Here is a tiny trained network, its code and every weight. The questions are about switching its units off for an input and a class, where a switched-off unit gives its printed mean instead of its output.

import numpy as np


def w(rows, s, z=0):
    codes = np.array(rows[::2]) - 128.0
    scale = np.full(codes.shape[1], s)
    scale[-1] = z or s
    return codes * scale


def f(y):
    return np.maximum(y, 0)


def log_softmax(a):
    a = a - a.max(-1, keepdims=True)
    return a - np.log(np.exp(a).sum(-1, keepdims=True))


def net(x, mask):
    res = np.array(x, float).reshape(1, 4) / 4 @ E
    y = f(res @ A[0][:, :-1].T + A[0][:, -1])
    res = res + np.where(mask, y, B[0][:, -1]) @ B[0][:, :-1]
    return log_softmax(res[-1] @ U[:, :-1].T + U[:, -1])


A, B = {}, {}
E = w([
[201,134,78,193,204,57,33,130],'x0',
[138,180,110,122,126,167,127,131],'x1',
[119,198,165,186,18,78,96,59],'x2',
[105,151,47,82,63,2,175,156],'x3',
],0.008)
A[0] = w([
[143,88,77,59,173,139,138,229,102],'neuron 1',
[162,120,218,167,185,188,105,63,135],'neuron 2',
[137,108,117,67,214,122,142,196,91],'neuron 3',
[104,138,72,94,102,67,140,135,161],'neuron 4',
[123,145,2,76,109,54,159,105,128],'neuron 5',
[92,165,148,169,72,107,99,66,85],'neuron 6',
[208,115,147,160,136,187,118,101,122],'neuron 7',
[94,74,157,92,45,184,202,107,59],'neuron 8',
[163,156,173,139,125,166,88,119,157],'neuron 9',
[40,135,187,67,71,184,172,154,6],'neuron 10',
[113,91,83,111,189,151,124,218,94],'neuron 11',
[163,166,121,170,117,105,81,141,108],'neuron 12',
[153,139,76,198,176,87,70,157,88],'neuron 13',
[136,102,196,184,162,172,113,84,179],'neuron 14',
[151,118,131,134,147,85,105,127,112],'neuron 15',
[132,203,190,180,92,62,128,89,96],'neuron 16',
[170,124,97,80,199,134,210,173,94],'neuron 17',
[149,194,190,155,71,69,92,61,98],'neuron 18',
[128,156,17,106,78,41,207,171,121],'neuron 19',
[177,129,49,203,197,79,25,144,82],'neuron 20',
[211,117,58,184,155,95,59,93,109],'neuron 21',
],0.0076,0.002)
B[0] = w([
[204,194,171,167,131,46,216,147,206],'neuron 1',
[109,113,146,196,216,184,67,102,224],'neuron 2',
[209,179,169,146,109,76,172,176,194],'neuron 3',
[158,118,167,186,183,148,82,67,205],'neuron 4',
[83,82,178,189,226,195,28,61,233],'neuron 5',
[235,211,172,137,110,50,199,197,200],'neuron 6',
[120,123,136,161,137,158,74,103,183],'neuron 7',
[87,97,47,58,75,147,106,118,218],'neuron 8',
[135,134,149,147,157,132,106,102,181],'neuron 9',
[79,82,55,58,45,158,137,111,217],'neuron 10',
[207,236,178,176,101,72,197,215,190],'neuron 11',
[120,121,100,120,101,121,156,132,175],'neuron 12',
[74,106,94,38,69,140,150,132,200],'neuron 13',
[116,130,150,174,195,159,69,111,209],'neuron 14',
[117,113,89,128,119,135,145,114,159],'neuron 15',
[202,211,188,168,113,70,248,179,210],'neuron 16',
[165,143,180,140,95,97,180,180,192],'neuron 17',
[199,186,188,146,136,87,210,200,222],'neuron 18',
[53,86,141,242,255,207,46,12,253],'neuron 19',
[41,65,46,18,44,132,136,152,234],'neuron 20',
[33,92,9,67,59,164,125,114,214],'neuron 21',
],0.006,0.0081)
U = w([
[101,123,146,216,255,161,68,45,253],'0',
[235,184,163,155,107,40,207,198,38],'1',
[44,105,55,6,31,139,138,112,60],'2',
],0.0094,0.0012)

Each question gives the input, the list of numbers given to net, and the class t.
The units are the neurons (one row each of A and B). Each row of codes is followed by its name. A weight is (code - 128) times the scale printed after its matrix; where a second scale follows, it is the last column's (A, B and U).
mask holds one flag per neuron, in row order. A switched-off neuron (its flag False) gives its mean, the last column of its row in B, instead of its output. The means were averaged over made-up inputs and are rounded, as every weight is.
A unit's drop is (log p(t) with every unit on - log p(t) with that unit switched off) / (log p(t) with every unit on - log p(t) with every unit switched off).
The circuit of an input: a set's keep is (log p(t) with only the set's units on - log p(t) with every unit switched off) / (log p(t) with every unit on - log p(t) with every unit switched off). Starting from the 12 units with the biggest drops (on a tie, the unit counted first), units are removed one at a time, each time the one whose removal leaves the highest keep (on an exact tie, the one counted first), for as long as the keep stays at least 0.8.
circuit, biggest first: the units of the circuit, biggest drop first
top k neurons: the k neurons with the biggest drops, biggest first
drop of u: that unit's drop, to one decimal
input [2,-2,6,7], class 0: circuit, biggest first -> neuron 19
input [4,5,3,3], class 2: circuit, biggest first -> neuron 20; neuron 21
input [3,-1,-4,-3], class 1: top 2 neurons -> neuron 19; neuron 5
input [-4,7,5,4], class 1: top 4 neurons -> neuron 6; neuron 16; neuron 18; neuron 2
input [7,-4,-7,3], class 1: top 2 neurons -> neuron 11; neuron 1
input [0,-6,4,5], class 0: top 2 neurons -> neuron 19; neuron 5
input [-6,-5,0,-5], class 2: top 4 neurons -> neuron 19; neuron 10; neuron 8; neuron 5
input [8,-1,5,4], class 2: top 2 neurons -> neuron 20; neuron 21
input [0,-5,-5,-4], class 1: top 3 neurons -> neuron 19; neuron 5; neuron 11
input [6,3,-7,0], class 1: top 3 neurons -> neuron 11; neuron 1; neuron 3
input [4,6,-1,3], class 2: top 2 neurons -> neuron 20; neuron 2
input [-3,8,8,-7], class 1: drop of neuron 16 -> 0.4
input [-1,5,6,8], class 0: drop of neuron 19 -> 1.0
input [7,-1,6,3], class 2: drop of neuron 20 -> 0.8
input [3,0,3,6], class 0: top neuron -> neuron 19
